Below is a small trained network, with its code and all its weights. Each question gives an input and a class and asks what happens when units are switched off, that is, made to give their printed mean instead of their output.

import numpy as np


def w(rows, s, z=0):
    codes = np.array(rows[::2]) - 128.0
    scale = np.full(codes.shape[1], s)
    scale[-1] = z or s
    return codes * scale


def f(y):
    return np.maximum(y, 0)


def log_softmax(a):
    a = a - a.max(-1, keepdims=True)
    return a - np.log(np.exp(a).sum(-1, keepdims=True))


def net(x, mask):
    res = np.array(x, float).reshape(1, 4) / 4 @ E
    y = f(res @ A[0][:, :-1].T + A[0][:, -1])
    res = res + np.where(mask, y, B[0][:, -1]) @ B[0][:, :-1]
    return log_softmax(res[-1] @ U[:, :-1].T + U[:, -1])


A, B = {}, {}
E = w([
[129,86,105,135,10],'x0',
[200,107,191,78,163],'x1',
[107,108,127,123,140],'x2',
[115,148,110,48,72],'x3',
],0.012)
A[0] = w([
[105,176,9,152,131,114],'neuron 0',
[90,54,139,136,154,106],'neuron 1',
[143,110,177,93,123,62],'neuron 2',
[79,164,105,140,130,99],'neuron 3',
[96,199,84,142,108,45],'neuron 4',
[144,130,95,63,106,63],'neuron 5',
[101,154,159,109,94,140],'neuron 6',
[198,145,187,89,159,104],'neuron 7',
[96,158,156,136,162,207],'neuron 8',
[83,142,98,98,114,118],'neuron 9',
[137,106,129,166,162,201],'neuron 10',
[113,79,121,139,143,146],'neuron 11',
[78,152,131,119,156,252],'neuron 12',
[87,155,109,49,119,34],'neuron 13',
[126,101,142,171,133,121],'neuron 14',
[146,97,123,138,84,125],'neuron 15',
[131,121,176,173,108,131],'neuron 16',
[158,127,135,164,124,174],'neuron 17',
[162,81,128,122,34,170],'neuron 18',
[118,148,104,89,118,110],'neuron 19',
[150,248,106,95,176,202],'neuron 20',
[114,156,120,70,110,77],'neuron 21',
[120,116,170,112,80,101],'neuron 22',
[163,80,54,153,116,142],'neuron 23',
[171,103,47,158,167,70],'neuron 24',
[118,176,75,154,113,71],'neuron 25',
[105,82,86,156,82,68],'neuron 26',
[97,125,66,138,137,64],'neuron 27',
[174,116,181,112,117,131],'neuron 28',
],0.014,0.0023)
B[0] = w([
[229,65,161,122,121,241],'neuron 0',
[117,97,87,150,199,157],'neuron 1',
[251,135,46,133,100,175],'neuron 2',
[219,115,145,114,62,189],'neuron 3',
[238,125,118,81,148,205],'neuron 4',
[138,140,52,195,157,192],'neuron 5',
[113,159,190,160,214,172],'neuron 6',
[165,53,111,142,134,235],'neuron 7',
[108,73,206,70,89,198],'neuron 8',
[121,105,102,180,213,192],'neuron 9',
[128,108,101,90,153,185],'neuron 10',
[209,106,75,129,193,151],'neuron 11',
[135,54,180,96,66,201],'neuron 12',
[80,197,73,197,167,206],'neuron 13',
[121,230,60,206,152,163],'neuron 14',
[86,101,214,160,127,188],'neuron 15',
[66,253,167,239,155,159],'neuron 16',
[61,183,95,131,167,159],'neuron 17',
[87,104,205,177,152,255],'neuron 18',
[86,200,122,196,244,177],'neuron 19',
[63,133,227,95,124,253],'neuron 20',
[136,165,104,207,252,191],'neuron 21',
[146,122,200,120,111,178],'neuron 22',
[85,106,183,153,127,182],'neuron 23',
[130,159,97,131,155,159],'neuron 24',
[181,68,102,151,70,193],'neuron 25',
[147,108,187,138,113,213],'neuron 26',
[224,87,107,148,80,181],'neuron 27',
[199,78,18,94,102,189],'neuron 28',
],0.0051,0.0095)
U = w([
[249,65,96,103,119,81],'0',
[120,198,78,216,254,56],'1',
[133,84,138,128,164,252],'2',
[86,68,240,91,131,88],'3',
[92,98,100,65,83,125],'4',
],0.0095,0.0045)

Each question gives the input, the list of numbers given to net, and the class t.
The units are the neurons (one row each of A and B). Each row of codes is followed by its name. A weight is (code - 128) times the scale printed after its matrix; where a second scale follows, it is the last column's (A, B and U).
mask holds one flag per neuron, in row order. A switched-off neuron (its flag False) gives its mean, the last column of its row in B, instead of its output. The means were averaged over made-up inputs and are rounded, as every weight is.
A unit's drop is (log p(t) with every unit on - log p(t) with that unit switched off) / (log p(t) with every unit on - log p(t) with every unit switched off).
The circuit of an input: a set's keep is (log p(t) with only the set's units on - log p(t) with every unit switched off) / (log p(t) with every unit on - log p(t) with every unit switched off). Starting from the 12 units with the biggest drops (on a tie, the unit counted first), units are removed one at a time, each time the one whose removal leaves the highest keep (on an exact tie, the one counted first), for as long as the keep stays at least 0.8.
units of the circuit, in order: the units of the circuit, biggest drop first
top k neurons: the k neurons with the biggest drops, biggest first
drop when u is switched off: that unit's drop, to one decimal
input [-7,-5,0,-6], class 3: top neuron	neuron 8
input [-8,-5,-6,0], class 3: units of the circuit, in order	neuron 20; neuron 8
input [-6,2,7,8], class 1: units of the circuit, in order	neuron 13; neuron 21
input [-5,-2,4,-4], class 3: units of the circuit, in order	neuron 8; neuron 12
input [-8,-6,0,4], class 3: units of the circuit, in order	neuron 20; neuron 12
input [-6,3,-1,0], class 3: units of the circuit, in order	neuron 20; neuron 8
input [0,-6,-2,7], class 1: top 2 neurons	neuron 13; neuron 19
input [-5,4,-1,-4], class 3: top 2 neurons	neuron 20; neuron 8
input [-8,6,1,-4], class 3: top 2 neurons	neuron 20; neuron 8
input [5,-7,-7,-6], class 0: top 2 neurons	neuron 0; neuron 25
input [8,-7,5,2], class 3: top 3 neurons	neuron 18; neuron 15; neuron 23
input [-7,-8,-4,-6], class 0: drop when neuron 0 is switched off	0.1
input [0,-3,3,5], class 1: drop when neuron 17 is switched off	0.0
input [7,-3,0,5], class 3: units of the circuit, in order	neuron 18
input [-1,-4,4,2], class 0: drop when neuron 28 is switched off	-0.1
input [-8,7,-3,8], class 1: drop when neuron 27 is switched off	0.2
